Below is a small trained network, with its code and all its weights. Each question gives an input and a target symbol and asks what happens when units are switched off, that is, made to give their printed mean instead of their output.

import numpy as np


def w(rows, s, z=0):
    codes = np.array(rows[::2]) - 128.0
    scale = np.full(codes.shape[1], s)
    scale[-1] = z or s
    return codes * scale


def norm(h):
    return h / np.sqrt((h * h).mean(-1, keepdims=True) + 1e-5)


def f(y):
    return np.maximum(y, 0)


def softmax(a):
    e = np.exp(a - a.max(-1, keepdims=True))
    return e / e.sum(-1, keepdims=True)


def log_softmax(a):
    a = a - a.max(-1, keepdims=True)
    return a - np.log(np.exp(a).sum(-1, keepdims=True))


def net(x, mask):
    ids = ['ΔΞΦΨΩβεζθλμπσ'.index(c) for c in x.split()]
    T = len(ids)
    res = E[ids] + P[:T]
    r = norm(res)
    for j in range(3):
        rows = slice(2 * j, 2 * j + 2)
        q, k, v = (r @ M[0][rows].T for M in (Q, K, V))
        z = softmax(np.where(np.tri(T) > 0, q @ k.T / 2**0.5, -1e9)) @ v
        o = O[0][rows]
        res = res + np.where(mask[j], z, o[:, -1]) @ o[:, :-1]
    y = f(norm(res) @ A[0][:, :-1].T + A[0][:, -1])
    res = res + np.where(mask[3:11], y, B[0][:, -1]) @ B[0][:, :-1]
    return log_softmax(norm(res)[-1] @ U[:, :-1].T + U[:, -1])


Q, K, V, O, A, B = {}, {}, {}, {}, {}, {}
E = w([
[151,64,117,127],'Δ',
[138,38,101,105],'Ξ',
[144,60,97,120],'Φ',
[66,110,89,74],'Ψ',
[123,71,78,84],'Ω',
[130,132,72,128],'β',
[119,154,88,91],'ε',
[83,22,181,249],'ζ',
[152,125,76,147],'θ',
[126,156,164,189],'λ',
[106,204,133,47],'μ',
[66,173,106,166],'π',
[200,157,125,118],'σ',
],0.013)
P = w([
[145,3,72,81],'0',
[141,33,98,89],'1',
[137,61,116,108],'2',
[133,90,135,131],'3',
[127,115,142,145],'4',
[117,146,132,150],'5',
[117,161,128,155],'6',
[127,173,130,170],'7',
],0.0043)
Q[0] = w([
[183,61,38,64],'head 0',
[179,82,72,174],'head 0',
[124,140,194,67],'head 1',
[65,102,157,148],'head 1',
[9,162,251,79],'head 2',
[45,179,164,143],'head 2',
],0.017)
K[0] = w([
[97,212,97,139],'head 0',
[167,199,147,150],'head 0',
[82,159,183,71],'head 1',
[103,74,143,116],'head 1',
[107,1,132,101],'head 2',
[109,130,163,104],'head 2',
],0.02)
V[0] = w([
[117,235,174,94],'head 0',
[135,170,56,86],'head 0',
[178,147,49,174],'head 1',
[58,179,107,104],'head 1',
[132,155,4,150],'head 2',
[223,162,114,121],'head 2',
],0.012)
O[0] = w([
[141,123,255,124,2],'head 0',
[102,219,211,155,197],'head 0',
[205,18,167,153,240],'head 1',
[72,117,172,63,31],'head 1',
[152,198,108,243,235],'head 2',
[186,181,70,109,205],'head 2',
],0.0073,0.0056)
A[0] = w([
[215,126,136,57,84],'neuron 0',
[171,125,62,70,152],'neuron 1',
[125,82,96,180,120],'neuron 2',
[118,133,44,163,223],'neuron 3',
[11,69,163,166,100],'neuron 4',
[88,45,140,197,156],'neuron 5',
[107,185,165,181,254],'neuron 6',
[73,172,63,166,196],'neuron 7',
],0.011,0.002)
B[0] = w([
[200,94,143,43,169],'neuron 0',
[163,180,207,109,198],'neuron 1',
[112,164,59,80,211],'neuron 2',
[95,185,179,157,254],'neuron 3',
[245,57,160,179,155],'neuron 4',
[49,129,94,95,196],'neuron 5',
[19,135,104,137,184],'neuron 6',
[141,80,227,97,214],'neuron 7',
],0.012,0.008)
U = w([
[121,161,117,172,63],'Δ',
[106,134,162,164,8],'Ξ',
[126,35,241,139,189],'Φ',
[244,181,155,84,247],'Ψ',
[174,162,77,215,104],'Ω',
[75,14,61,179,137],'β',
[123,142,93,105,67],'ε',
[81,189,195,12,104],'ζ',
[104,126,135,108,25],'θ',
[116,122,115,125,130],'λ',
[84,150,60,48,107],'μ',
[138,52,98,41,239],'π',
[124,141,85,113,1],'σ',
],0.011,0.0028)

Each question gives the input, a string of symbols that net reads in full, and the target symbol t.
The units are the heads (2 rows each of Q, K, V and O) and the neurons (one row each of A and B). Each row of codes is followed by its name. A weight is (code - 128) times the scale printed after its matrix; where a second scale follows, it is the last column's (O, A, B and U).
mask holds one flag per unit, heads first, then neurons. A switched-off unit (its flag False) gives its mean, the last column of its rows in O or B, instead of its output. The means were averaged over made-up inputs and are rounded, as every weight is.
A unit's drop is (log p(t) with every unit on - log p(t) with that unit switched off) / (log p(t) with every unit on - log p(t) with every unit switched off).
The circuit of an input: a set's keep is (log p(t) with only the set's units on - log p(t) with every unit switched off) / (log p(t) with every unit on - log p(t) with every unit switched off). Starting from all 11 units, units are removed one at a time, each time the one whose removal leaves the highest keep (on an exact tie, the one counted first), for as long as the keep stays at least 0.8.
circuit, biggest first: the units of the circuit, biggest drop first
most important unit: the unit with the biggest drop
k most important neurons: the k neurons with the biggest drops, biggest first
heads that matter: for each layer, one digit per head in row order, 1 if its drop is at least 0.15 and else 0, layers parted by /
drop when u is switched off: that unit's drop, to one decimal
input Ξ Ξ λ Ξ Ξ λ Φ, target π: circuit, biggest first	(head 2)
input θ π Ω, target β: heads that matter	001
input Ξ Ψ π θ Ω, target β: circuit, biggest first	(head 2; neuron 1)
input Ψ Ξ Ω, target ζ: heads that matter	010
input β σ ε Δ σ θ, target Ψ: heads that matter	001
input μ σ θ λ Δ, target π: heads that matter	000
input Ω Ξ Ω, target ζ: heads that matter	001
input Ψ μ σ Ξ μ λ ζ β, target π: heads that matter	110
input ζ Ω π Ξ, target β: circuit, biggest first	(head 2; neuron 4; neuron 5; neuron 7)
input ε Ξ μ ζ λ Ω Ξ, target π: heads that matter	100
input π ζ μ λ ε μ θ, target Φ: heads that matter	110
input Ψ Ω σ λ σ π ζ, target β: heads that matter	000
input Φ λ β, target π: heads that matter	001
input β ζ μ ζ ζ θ Δ, target Ω: 2 most important neurons	(neuron 7; neuron 3)
input Ξ Ω Ξ θ μ Ω, target Φ: circuit, biggest first	(head 0)
input Ω Ψ Ω π μ σ β, target Ψ: circuit, biggest first	(head 2; head 1)
input σ μ μ Ξ β λ, target ζ: heads that matter	101
input Ψ Ξ Ξ σ Ξ, target Ψ: drop when neuron 5 is switched off	0.0
input θ Ψ μ Δ Φ, target Φ: drop when neuron 1 is switched off	0.1
input Ω θ λ σ Ω Δ μ β, target Φ: drop when head 0 is switched off	1.1
input Ψ λ λ Ω Ω, target π: most important unit	head 2
